Here is a tiny trained network, its code and every weight. The questions are about switching its units off for an input and a class, where a switched-off unit gives its printed mean instead of its output.

import numpy as np


def w(rows, s, z=0):
    codes = np.array(rows[::2]) - 128.0
    scale = np.full(codes.shape[1], s)
    scale[-1] = z or s
    return codes * scale


def f(y):
    return np.maximum(y, 0)


def log_softmax(a):
    a = a - a.max(-1, keepdims=True)
    return a - np.log(np.exp(a).sum(-1, keepdims=True))


def net(x, mask):
    res = np.array(x, float).reshape(1, 4) / 4 @ E
    y = f(res @ A[0][:, :-1].T + A[0][:, -1])
    res = res + np.where(mask, y, B[0][:, -1]) @ B[0][:, :-1]
    return log_softmax(res[-1] @ U[:, :-1].T + U[:, -1])


A, B = {}, {}
E = w([
[60,32,24,218,70,108,149,170,190],'x0',
[28,156,109,109,132,236,223,16,147],'x1',
[148,135,90,107,118,140,131,130,115],'x2',
[124,17,173,3,140,86,218,182,241],'x3',
],0.007)
A[0] = w([
[143,102,135,78,124,102,208,162,172,137],'neuron 0',
[62,47,110,97,129,127,168,160,153,103],'neuron 1',
[138,73,116,71,88,88,239,139,123,69],'neuron 2',
[89,63,41,233,81,103,180,132,179,98],'neuron 3',
[119,182,186,82,145,195,200,75,110,77],'neuron 4',
[57,152,111,142,109,187,168,95,130,84],'neuron 5',
[119,180,110,171,159,147,103,90,79,186],'neuron 6',
[194,160,199,59,190,151,112,78,100,125],'neuron 7',
[213,99,150,140,97,79,31,255,153,124],'neuron 8',
[122,126,121,202,113,166,108,118,131,85],'neuron 9',
[94,132,116,149,165,112,138,127,80,3],'neuron 10',
[67,135,128,126,144,187,209,60,132,56],'neuron 11',
[135,74,125,52,103,123,168,131,236,107],'neuron 12',
[139,151,159,99,146,164,132,113,42,185],'neuron 13',
[28,62,95,120,100,206,175,65,133,66],'neuron 14',
[87,72,21,196,73,135,160,165,178,96],'neuron 15',
[117,54,88,89,138,108,163,122,142,192],'neuron 16',
[110,94,167,59,140,113,197,139,191,101],'neuron 17',
[97,135,65,231,115,152,67,69,100,129],'neuron 18',
],0.008,0.0028)
B[0] = w([
[70,141,136,162,86,167,67,170,138,210],'neuron 0',
[139,171,170,100,111,189,131,192,149,203],'neuron 1',
[157,137,152,117,93,154,104,194,121,200],'neuron 2',
[234,141,191,55,211,96,207,109,203,228],'neuron 3',
[161,76,99,164,188,53,184,69,92,217],'neuron 4',
[143,59,50,178,141,76,52,131,83,193],'neuron 5',
[119,142,144,129,69,194,102,204,126,220],'neuron 6',
[162,151,226,57,219,100,178,126,186,236],'neuron 7',
[92,57,49,214,147,66,95,66,25,254],'neuron 8',
[109,188,191,71,79,185,112,199,156,168],'neuron 9',
[82,152,125,127,60,186,111,216,181,136],'neuron 10',
[126,70,48,152,104,61,85,88,101,208],'neuron 11',
[77,171,104,142,57,173,70,119,94,229],'neuron 12',
[132,129,167,91,139,137,97,154,151,209],'neuron 13',
[148,57,55,198,148,51,90,59,68,219],'neuron 14',
[229,108,197,77,198,77,217,89,215,225],'neuron 15',
[133,157,123,111,114,162,87,183,146,199],'neuron 16',
[66,189,163,118,1,154,87,184,149,218],'neuron 17',
[62,175,150,90,66,254,82,199,181,227],'neuron 18',
],0.007,0.0088)
U = w([
[76,183,125,58,6,236,55,181,143,53],'0',
[212,121,193,2,216,68,199,103,185,248],'1',
[123,7,8,141,100,12,46,82,47,6],'2',
],0.0071,0.0021)

Each question gives the input, the list of numbers given to net, and the class t.
The units are the neurons (one row each of A and B). Each row of codes is followed by its name. A weight is (code - 128) times the scale printed after its matrix; where a second scale follows, it is the last column's (A, B and U).
mask holds one flag per neuron, in row order. A switched-off neuron (its flag False) gives its mean, the last column of its row in B, instead of its output. The means were averaged over made-up inputs and are rounded, as every weight is.
A unit's drop is (log p(t) with every unit on - log p(t) with that unit switched off) / (log p(t) with every unit on - log p(t) with every unit switched off).
The circuit of an input: a set's keep is (log p(t) with only the set's units on - log p(t) with every unit switched off) / (log p(t) with every unit on - log p(t) with every unit switched off). Starting from the 12 units with the biggest drops (on a tie, the unit counted first), units are removed one at a time, each time the one whose removal leaves the highest keep (on an exact tie, the one counted first), for as long as the keep stays at least 0.8.
circuit, biggest first: the units of the circuit, biggest drop first
top k neurons: the k neurons with the biggest drops, biggest first
drop when u is switched off: that unit's drop, to one decimal
input [5,4,-2,1], class 1: circuit, biggest first -> (neuron 3)
input [7,-5,8,6], class 1: top 3 neurons -> (neuron 15; neuron 3; neuron 18)
input [5,2,0,3], class 1: top 2 neurons -> (neuron 15; neuron 3)
input [-1,-3,6,4], class 0: top 2 neurons -> (neuron 14; neuron 4)
input [-7,-8,2,1], class 2: top 4 neurons -> (neuron 8; neuron 3; neuron 15; neuron 1)
input [-3,4,-4,-2], class 2: top 3 neurons -> (neuron 3; neuron 15; neuron 11)
input [-6,-8,1,7], class 2: top 2 neurons -> (neuron 8; neuron 18)
input [-5,-6,-5,-1], class 2: top 3 neurons -> (neuron 8; neuron 3; neuron 15)
input [5,7,-2,-2], class 2: top 3 neurons -> (neuron 14; neuron 5; neuron 11)
input [-4,5,1,5], class 0: top 2 neurons -> (neuron 17; neuron 8)
input [5,-2,0,3], class 1: top 2 neurons -> (neuron 15; neuron 3)
input [7,-7,5,-6], class 1: drop when neuron 3 is switched off -> 0.6
input [-2,7,4,-5], class 2: drop when neuron 4 is switched off -> 0.2
input [4,3,5,1], class 1: circuit, biggest first -> (neuron 15)
input [-1,8,4,6], class 2: drop when neuron 14 is switched off -> 0.6
input [6,-6,-5,-5], class 1: top 2 neurons -> (neuron 3; neuron 15)
